In the rows, zero is written as 128.
[124 137 128 121 129 158 146 148 132 164 127  98 128 104 136 138 117 102
 117 115 172 146 125 148  87 130 113 118 135 151 121 138 108 108 116 123
 146 131 133 125 106 130 104 118 138 118 137 117  99 123]
nem
[112 123 154 101 161 141 161 138 156 154 112 119 146 136  67 122 157 117
 156  84 118  88  92 127 121 165 123 136  92 139 140 126  68  87 146 125
 137 117 136  43  60 129 179 110 131 130  91 139 115 127]
kup
[142 144 212 135 111 173  11 138 102  91 190 137  28 116 104 135 197 140
 160 195  99 206 136 139 127 132  79 165 196 139  98 102 148 165 120  49
 124 177 106 154 141 194 136  90 134 133  95 128 160  34]
Sov
[129  94 154 103 105 123 149 147 150 162 111 104 151 103 141 149 128 115
 137 123 160 130 154 127  93 107 122 113 116 146 138 101 131  76 124 152
 148 127 174 121 119  90 144 123 114 105 135 116 103 125]
Kuben
[124 122 155 102 153 145 142 143 163 151 120 123 133 126  65 135 173 107
 155  81 126  82 106 127 112 152 130 127 113 137 150 125  74  81 153 132
 145 121 164  58  59 109 194 115 143 135 100 131 111 112]
Munal
[124 123 127 122 138 139 111 140 143 141 103 136 135 121 131 151 130 123
 140 117 139 147 138 139 122 131 136 156  93 128 110 131 139 117 128 155
 149 139 139 162 116 140 148 122 131 119 119 118 164 122]
sef
[128 115 160 112 124 144 168 134 119 152 112 104 124  86 140 138 116 105
 102 154 152 130 161 155 101 110 121 106 110 140 147 115 135 122 127  78
 125 147 156 140 101 126 108 112 119 108 147 131  97 122]
kem
[105 122 133 115 164 152 179 140 141 145 119 134 144 131  66 126 185 132
 149  94 119  75 121 120 124 125 118 135 121 143 141 133  77  94 144 133
 143 130 156  66  57 102 180 121 153 129  75 146 110 123]
Kuben
[146 101  96 184 134 136 136 133 126 116 135  79 127 121 163 123 109 113
  98  93 142  79 148 123 125 121  85 134 138 146 126 111 133 109 107 150
 145 131 130 165 131 123 122 120 138 142 123 100 137 119]
pina
[140  99 128 102 111 131 153 101 156 149  98 127 142  88 128 158 120 134
 157 146 165 154 172 114 111 100 139 120 100 126 136 101 107 107 121 123
 130 119 133  64 122 106  99 128 118  98 133 120 101 136]
nem
[132 131 149 142 122 156 136 123 118 145 124 110  94  97 138 125 105  81
 113 108 147 124 123 151 129 138 119 117 141 132 120 120 108 148 131 126
 136 127 148 166 111 137  99 107 111 124 140 127 111 111]
Sov
[127 119 154 106 151 149 159 142 149 141 122 125 146 128  74 130 172 121
 151  61 132  78 112 116 124 144 125 111 113 122 132 128  72  91 144 136
 145 118 154  78  70 113 171 114 155 121  92 140 104 123]
nem
[101 119 150 105 127  83 176 137  92 124 126 121 155 185  80  93 126  95
 118 128  77 143  77 145 158 170 161 135 159 143 133 134 163 177 143 116
 123 126 111 163 159 159 138 123 116 103 176 151 150 101]
Sov
[135 122 149 144 127 167 157 131 117 145 108  95 110 103 143 129 109  99
  99 108 166 110 129 158 123 131 103 111 111 141 115 125 112 134 128  98
 138 147 137 146 112 135  78 125 112 110 138 145 115 111]
nomov
[143 129 111 124 126 161 118 146 137 151 110 110 114 113 144 137 124 109
 152 108 153 152  98 134 156 120 145 138  75 111 119 148 105 111 120 148
 154 146 128 165 106 125 168 116 156 127 113 119 160 124]
nem
[115 136 129 115 147 154 164 128 144 158 118 144 130 108  71 129 163 107
 151  87 139  98 109 116 134 141 130 127 117 140 138 141  79  98 151 123
 132 129 144  39  52 113 137 125 143 140 101 139 102 115]
nomov
[103 136 110 126  91 163 147 179 139 176 118 116 143 155 170  93 175 188
 146 125 141 165 104 157  58  65 141 149 125 118 158 141 118 140 107 105
 143 160  99 124  68 149 149  65 194 136 107 137 155  73]
kem
[137 111  95 159 119 114 136 128 137 132 120  72 134 114 128 129  95 138
  97 123 136 110 143 130 130 128 104 122 111 134 141 136 118 128 111 146
 137 145 127 161 112 128 121 113  80 144  99 100 136 128]
kup
[126 116 134 124 129 139 134 158 146 133 100 103 132 119 130 147 136 127
 122 122 137 145 112 132 136 106 130 138  71 120 126 122 119 107 120 138
 159 131 143 177 111 127 163 103 137 109  99 136 169 135]
nem
[174 119 151 155  64 107  42 171 143 122 172  95 137 123 135  81 190 178
 108 138  63 135 148  80 195  82 114  92 164  87 109 130 123 107 128 119
  88 119 111  71 188  94  95 148 157 146  81 137 167 122]
nomov
[137 117 158 125 138 148 151 124 113 152 116 106 119  91 146 128 123  89
 109 126 157 120 134 151 102 125 117 126 133 144 132 105 113 121 123 134
 136 117 154 180 113 131 119 124 116  90 153 134 119 108]
Sov
[126 108  90 179 120 117 155  97 131 133 101 109 117 134 160 125  90 117
 110 132 165 108 153 124 124 114 111 127 109 157 129 130 129 125  96 154
 135 149 126 128 130 133 128 109  89 134 132 102 110 105]
kup
[115 111 142 105 154 146 161 143 161 148 113 115 153 128  60 136 171 115
 145  61 134  73 110 123 119 140 121 127 112 136 144 124  83  86 153 128
 147 107 160  61  52 116 169  99 151 122  98 139 103 122]
pina
[134 141 132 115 126 149 122 135 144 153 128 112 117  89 137 125  99  97
 112 114 165 139 127 147 109 148 110 113 140 139 115 122  96 114 138 110
 138 121 139 139 110 138  97 122 123 103 135 135 115 125]
nomov
[145 133 100 107 114  95 199 113  27 117 138 149 141 132  44 140 182 115
  93 129 112 122 134 127 170 166 138 147 143 168 130 139 133 128 101 118
 129 122  40  40 108 158  66 139 139  70 126 167 116 144]
Munal
[176 126 137 117  71 112 129 166 100 150 172 109 150  98 132  87 141 175
 158 186  50 168  99 133 156 159 107 109 226 153 163 106 132 103 111  89
  97 140 108  90 139 135 119 145 180 110  92 136 113 108]
nomov
[127 117 133 131 139 124 181 106  81  96 141 127 150 139  81 143 186 117
 125  84 135 109 136 137 123 149 146 143 171 154 104  98 175 139 143 139
 154  78 121 179 120 174 130  82 177 110 201 114 138 119]
Runa
[169 146 117 116  57 107 156 154 122 118 129  54 142 117  78 135 173  97
 129 128 107 199  99 153 158 144 118 125 135 162 135 124 111 173 142  72
 123 127  91 147 131 175  98  65 158 126  96 152 129 113]
nomov
[123 123 118 150 126 145 146 151 129 149  93 117 141 129 143 138 130 101
 131 100 150 131 121 145 139 116 131 135  78 127 121 143 128 128 114 142
 150 145 126 146 119 135 150 117 143 124 121 117 159 123]
nem
[ 88 132  58 142 139 132 160  86 154 102  96 166 149 132  90 114 105 117
 105 138 138 144 188 145 112 138 147 135  88 125 127 160 135 185 126  96
 135 169 100 122 118 146  99  86  84 131  96 133 114 123]
Munal
[126 106 106 166 119 106 139 118 129 116 130 101 141 128 175 112 110 126
 122 140 133 116 149 135 120 116 101 142 109 163 138 121 119 120 103 151
 128 153 130 157 142 130 117 119 115 151 116 111 127 101]
Munal
[126 125 104 142 135 155 136 145 127 168 108 106 127 126 124 148 146 116
 134  81 156 136 142 133 109 111 153 138  83 134 126 143 120 127 119 160
 155 144 125 173  94 121 153 119 149 135 118 106 153 127]
nomov
[123 129 135 102 158 157 163 146 160 163 114 116 155 120  60 127 164 126
 157  86 121 109  99 127 120 170 141 133 110 142 151 129  73  88 148 142
 136 119 148  59  55 122 175 103 162 121  98 144 122 100]
nomov
[122 146 156 125 139 156 130 151 117 135 130  91 127 106  98 146 139  91
 115 121 170 152 128 147  89 155 101 132 130 151 122 136 126 108 138 115
 147 127 147 190 116 120 111 135 125 100 124 118 118 113]
kup
[126 110 138  99 102 119 157 114 148 120 120 127 136  93  90 137 135 133
 138 182 158 155 187 132 112 103 112 111 106 127 122 116 133 113 153  58
 129 124 134  84 144  88  79 128 119 102 132 140 102 162]
Kuben
[110  98 170 145  75 104 155 160 148 183 106  92 225 129 144  85 201 122
 118 124  23  81 152 158 101 139 114 141 109 109 142  76 106 137 116 109
  97 113 113  59  95 153 155  94  98 107  91 116 180  81]
Sov
[105 104  87 144 147 104 160 121 149 150 107  88 162 132 147 140  66 101
 116 111 161  91 163 134  89 131 127 140 102 155 149 135 109 116  97 164
 143 138 135 136 114 117 118 123 109 113 141 100 113 119]
Munal
[137 123 102 144 167 123 166 100  96 153 103 151 127  68  68 143 139  80
 146 136 132 168 176 107 146 154 156 162 128 138 139 114 120 127  90 140
 146 102 122  96 119 148 161  91 161  91 129 123 130 156]
kup
[179 126  38 124 118 152 141  82 127 117 109 151 125  85 139 136 179 126
 169 113 126 195 115 114 138 134 168 157 142 143 117 120  84 137 161 137
 149 131 120 108 108 166 117  80 178 119  94 136 145 125]
Kuben
[149 108 146 138 142 106  96 111 119 119 164 177  99  86 126 123 129 113
 149 169 107  71 144 130 118 153  81 145  98 175 130  94 133  97  72  74
  95 138  86  40  72 149 152  99 117 156 133 106 138 106]
kem
[112  99 146 128 104  94 149  79 129 136 100 174 145 108 121 148 132 150
 127 183 147 153 212 115  89  98 140 125 104 141 128 104 165  99 134 124
 126 115 155  99 160 109  66 143  97 107 164 120  78 125]
sef
[126 120 110 156 147 114 153 121 125 116 127 105 144 153 125 122 130 128
  92  94 150  79 128 125  97 143 101 136 152 152 125 142 133 121  98 174
 145 136 136 146 126 131 131 124 105 127 111 116 117 112]
sef
[151  95 140 154 129 115 214 113   4 118 124  63 117 124 147 129 201  78
  95 130 144 133 148 108 130 100 121 159 198 176 117  96 193 135 115 129
 158 144 135 130 151 126 141 158 158 110 182 112 150 130]
nomov
[126 116 152  98 158 148 164 130 148 136 109 137 153 124  67 123 179 118
 154  74 129  89 108 118 128 146 127 130 102 138 128 118  77  92 156 130
 139 124 157  59  60 113 183 105 150 133  87 139 123 112]
sef
[133 125 166 125 135 152 131 146 149 158 128  85 116 100 131 144 129  89
 111 104 150 104 142 169 105 144 104 119 123 141 117 117 100 123 133 120
 140 123 147 162 109 128 123 128 104 116 136 109 118 118]
kem
[132 126 151  89 156 140 160 138 138 150 104 138 140 124  52 122 164 129
 148  87 101  99  83 121 151 151 132 116 103 136 143 124  65  87 156 109
 141 118 136  42  43 127 182 105 149 135 102 155 123 120]
kup
[141 126 149 127 115 152 140 146 133 151 133  78 112  75 146 133 110  87
 123 116 161 133 146 149 123 130 109 113 110 134 123 126 102 105 131 105
 146 143 136 159 115 121 111 123 126 120 134 121 107 119]
kem
[126 121 135 130 114 136 123 148 130 143  99 114 121 123 151 140 120 104
 138 115 156 140 125 138 130 111 145 134  58 128 128 137 120 104 112 144
 158 152 142 163 108 113 158 114 138 113 116 129 161 123]
Munal
[136 133  59 118 119  94 128  98 109 118 169 154 139 143 150 109  98 114
 134 145  90 130 123 126 171 149 123 170 153 138 123 124 134 121 120 148
 111 112  84 152 143 172  95 135 163 162 160 137 108 124]
Sov
[127 105  74 198 120 116 157 112 109 140 105  88 134 125 143 120 107 131
 100 109 144 105 174 117 127 120 119 124 117 159 151 135 115 135  91 169
 138 156 120 117 107 114 130 116 112 139 116 104 123 106]
Munal
[141 129 182 141 135 169 100 140 149 103 159 148 127 147 168 113 133 205
 146 122  73 122 121 116 148 102 154 120 182  81 130  81 146 182  95 111
 138 120  92 239 180 106 118 141 166 107 123 141 172 100]
kem
[115 105 115 138 112  71 148 164 141 166 141  37 148 172 122 149  99  96
 113  85 122  43 120 123 112 137 143 155 109 145 138 136 122 106  55 206
 153  89 114 113 131 115 181  99  88 106 131 120 123 138]
kem
[109 129 157 117  86  49 149 163  97 178 129  91 130 129  92 137 114 113
 115 126 116 167 149 141 110 139 180 111  76 173 146 142 148 134  93 146
 169 148  59  55 149 151 191 101  96 127 192 110 141 118]
Runa
[168 145 120 105 103 115 167 130 158 119 142 137 184  78 115 147 172  86
 122 161 128  79 103 127 134 129 141 172 168 141 164 102 133  91 102 151
 133  60 153 123 113 163 116  53 136  68  64 144 129 118]
kup
[114 139 117 121 129 154 152 124 132 161 136 102 115  90 128 138 103  99
 121 119 169 130 136 151 106 131 116 131 113 150 136 133  95 112 136 126
 136 129 135 131  91 139 108 126 119 127 125 114  95 130]
pina
[117 128 143 130 139 151 147 130 120 127 104 114 114 112 115 138 120  97
 121 133 147 154 149 141 118 134 105 126 129 126 115 130 128 134 150 100
 137 150 146 148 122 157 108 119 119 119 134 125 112 115]
nem
[141  98  90 144 162 140 205 131 105 101 144  91 174  91  78 111 123  81
 133 150 141 107 135 148  96 138  91 182 140 174 154 111 144  99 112 109
 124  82 147 234 127 161  86 101 166 116 108 144 125 148]
Runa
[133 120 165 102 151 136 157 141 154 151 110 122 135 122  31 130 173 140
 128  71 104  81 101 123 147 162 128 110 106 115 138 124  64  95 159 124
 148 112 153  67  54 116 176 109 134 124  91 151 124 128]
sef
[113 125 163  95 158 146 157 130 148 149 118 134 133 133  75 138 189 113
 139  91 137 100  94 122 107 140 132 127 115 148 144 124  86  89 152 124
 148 121 166  69  52 118 182 103 143 120 103 149 108 113]
Sov
[131 133 180 129 130 151 132 145 124 150 133 101 104 103 135 134 129  86
 108 103 156 116 133 149 103 141 119 121 128 138 121 111 107 114 126 136
 141 113 146 155 126 121 120 137 115 105 144 121 124 112]
kem
[137 146  72 137  91 110 180 152  87 153 137 104 182 180 169  97 192 188
 107  90 129 170  63 124 115 125 111  82 129 144 189 157 113 159 127 103
 110 220  65 103 113 106 175 157 178 159  91  99 104 115]
Kuben
[116 129 100 132 107 148 144 132 135 156  99  99 122 141 143 139 132 129
 140 123 144 169 128 132 120 107 156 137  75 115 135 138 125 147 124 129
 147 163 119 155 112 116 168 119 145 124 128 121 155 119]
Kuben
[120 114 157 103 152 152 161 126 153 148 114 137 144 112  74 128 183 115
 159  92 110  97 111 133 124 159 127 140 122 151 136 113  85  99 153 129
 132 133 163  56  54 146 169 116 128 124  80 137 130 100]
nomov
[121 106 170  57 182 140 123 147 120 157 110 192 145 112 125 145 104  84
 190 132 188 170 154 152   9 152 130 159 167 175 153 102 147 108 117 139
 152 150 152 165 111 134 146 100 114  93 143  93  84  75]
kem
[127 145 163 156  93 113 105 167 101  94 166  97 111 156  98  52 186 176
 107 184  82 183 121 129 193 120  95 100 196 144 113 171 182 167 148 100
 111 182 121 171 130  97 152 160 119 185 118 151 208 102]
Sov
[130 114 158 105  90 104 131 124 155 132 124 138 134 102 126 134 136 129
 133 149 145 145 159 132 107 113 120 107 110 124 123 120 127  93 139 117
 133 119 145  68 155 104  95 138  96 125 131 126  90 149]
Runa
[122 142 146 127 123 155 129 137 121 150 133 107 126  99 120 126 135 104
 112 124 144 148 146 152 124 148 113 126 128 140 105 135 107 125 146 109
 140 141 146 164 115 119 107 143 127 117 125 132 118 111]
sef
[138 112 167 100 149 148 147 148 181 148 100 126 152 117  85 122 174 117
 151  87 126  78 100 133 117 138 118 129 110 122 148 112  58  88 155 125
 144 109 167  53  61 109 166  99 138 121  90 148 125 101]
Runa
[131 138 127 133 130 139 125 149 102 132 110 131 116 130 128 133 128 116
 130 116 139 131 112 138 149 122 142 130  87 119 124 150 129 121 124 125
 145 138 126 150 113 121 148 112 149 125 121 133 152 135]
kem
[116 173 137 161 132 207 116 134 122 132 155 115  68 115 184 139 124 138
 131 140 105 170  82 156  80 159 121 148 196 132  98 161 164 154  82  89
 164 184  57 115 155 169  58 143 136 117 126 110 101 101]
pina
[131  97 137 115 119 133 146 113 135 151 110 137 136  97 140 141 101 141
 157 145 146 139 176 123 118 117 136 115 107 128 130 110 127  98 125 122
 141 142 140 105 138 102 114 138 109 105 137 123  90 128]
kup
[140  98 139 104 104 135 136 103 156 146 128 127 123  96 153 134 128 151
 158 155 146 160 140 133 123 121 131 116 132 127 115 107 113 113 134 102
 143 137 139 105 126 113 102 133 114 110 138 117 109 132]
nem
[123 117 158 107 151 158 139 137 155 144 130 139 130 117  81 132 175 125
 160  90 121  94 100 121 132 145 119 133 133 144 141 117  97  81 157 129
 142 129 156  72  52 129 179 122 145 133  96 139 128 103]
Sov
[136 135 146 142 127 157 152 140 126 150 119  91 113  93 135 136 156  97
 104 126 172 147 135 134 113 117 118 113 147 142 130 137 126 132 136 130
 142 142 158 161 114 118 127 124 120 119 135 117 112 110]
nem
[130  84 161 118  95 117 124 123 144 142 100 153 153  76 140 126 118 149
 142 161 101 143 189 132 136 126 121 128 139 126 107  89 153 112 135 141
 118 127 161  71 145 129  97 137  54 108 115 138 127 127]
sef
[123 133 153 112 125 138 147 136 150 150 122  92 140 106 126 122 120  96
  97 130 144 133 136 154  99 146 117 112 112 146 129 121 108 120 124 113
 129 131 154 130 116 124 118 110 114 119 131 134 109 109]
nomov
[132 121 164  95 151 141 145 135 139 150 126 128 124 124  76 126 166 117
 153  82 103  73  82 126 150 149 139 123  96 144 143 112  59  83 153 125
 140 114 146  62  47 123 196 117 143 140 103 145 132 123]
Munal
[116 115 154 110 144 131 163 129 141 153 120 149 134 132  84 118 178 119
 155  75 130  89  94 119 142 148 131 126 120 136 139 117  83  89 150 140
 148 119 144  64  57 119 193 114 153 115 123 144 125 105]
Sov
[143  97 193 107  98 118 109 137 122 126 136 134 139 125 138 107 134 132
 149 143 112 117 133 152 135 115 107 113 130 137 100  93 137 105 117  90
 124 114 140  90 167 137 112 120 123 126 138 140 136 121]
nomov
[138 126 128 134 120 156 115 143 125 148 108 115 110 112 156 136 123 120
 139 108 148 148 109 135 133 110 139 134  90 120 134 125 118 115 116 146
 147 145 133 170 102 132 158 120 133 133 109 117 166 138]
Munal
[123 116  91 169 151 143 136 116 137 111 140  98 110 101 140 132 108 126
 115 111 163 127 161 101 128 141  91 140 158 141 127 126 118 124 139 147
 142 150 137 147 121 122 101 128 112 124  98 108 115 129]
pina
[130 116 182  92 112  74 155 159  99 179 125 105 145 129  63 147 113  84
 116  97  96 106 158 152 147 145 146 135 125 153 162  89  99 145 143 148
 150  89 129 125 112 154 132 111  91 128 105 115 131 167]
pina
[135 123 132 127 104 131 120 146 129 150 102 110 123 114 139 146 130 113
 136 125 151 148 140 127 117 102 139 123  89 128 130 135 144 118 116 128
 137 148 140 137 115 115 140 132 132 114 122 123 149 130]
nomov
[121 123 157 132 126 142 151 127 125 138 115 113 131 101 119 122 144  96
 112 136 144 139 155 154 108 140 100 116 124 157 116 119 116 114 137  92
 142 140 152 129 106 120 124 126 120 120 147 128 108  99]
Runa
[138 117 126 137 105 136 140 154 128 164  96 112 139 128 149 140 133 122
 129  95 157 140 119 138 129  98 144 126  67 128 134 128 114 124 115 145
 159 147 139 163 113 104 159 104 142 135 108 122 150 122]
sef
[117  74 158 115 150 166 132 161 168 184 129  58 139 130 147 127 148 160
 179 179  67 115 155 102 118 102 142 173 144 153 132  58  98  97 116 141
 152 128 171 104  82  49 234  80 120 141 119 132 155  67]
Kuben
[121 122 149 105 154 151 152 137 179 145 111 120 140 118  58 122 155 117
 157  96 132  92 103 119 117 159 121 122 124 135 144 127  63  90 151 124
 139 106 165  67  53 102 165 108 140 110  92 147 102 104]
nem
[129 134 123 149 125 158 113 147 139 129 107 111 111 126 150 151 138 110
 132 105 153 144 125 136 128 116 122 133  86 107 101 138 131 132 125 139
 146 145 135 191 131 108 144 124 126 125  98  98 158 143]
kup
[133 122 128 133 128 144 144 144 127 148 100 116 118 128 136 140 132 127
 139 113 143 128 123 126 134  89 137 122  89 113 134 139 116 128 103 122
 152 151 129 144 104 128 169 115 150 122 107 129 148 138]
nem
[120 105 168 113 120 131 127 118 110 147 128 144 134 102 139 134  96 133
 153 138 107 134 179 139 130 124 130 111 136 164 114 101 131 119 124 114
 131 153 147  72 133 113  98 180 109 143 140 122 121 116]
nomov
[125  98  92 169 149 121 143 114 165 128 111  75 149 130 143 128 106 120
 102 115 156 110 162 129  91 138 103 145 106 157 121 128 120 126 100 162
 142 148 145 167 123 123 132 104 106 132 117  94 146 101]
sef
[107  83 146 132 147 133 134 114 117 119 149  81 132 124 112 114 101 126
 114 162  98 110 204 145  85 143 119 158 158 162  98  97 190 131  85 119
 132 136 115 151 176 161 160 147  83  90 131 112 133 127]
sef
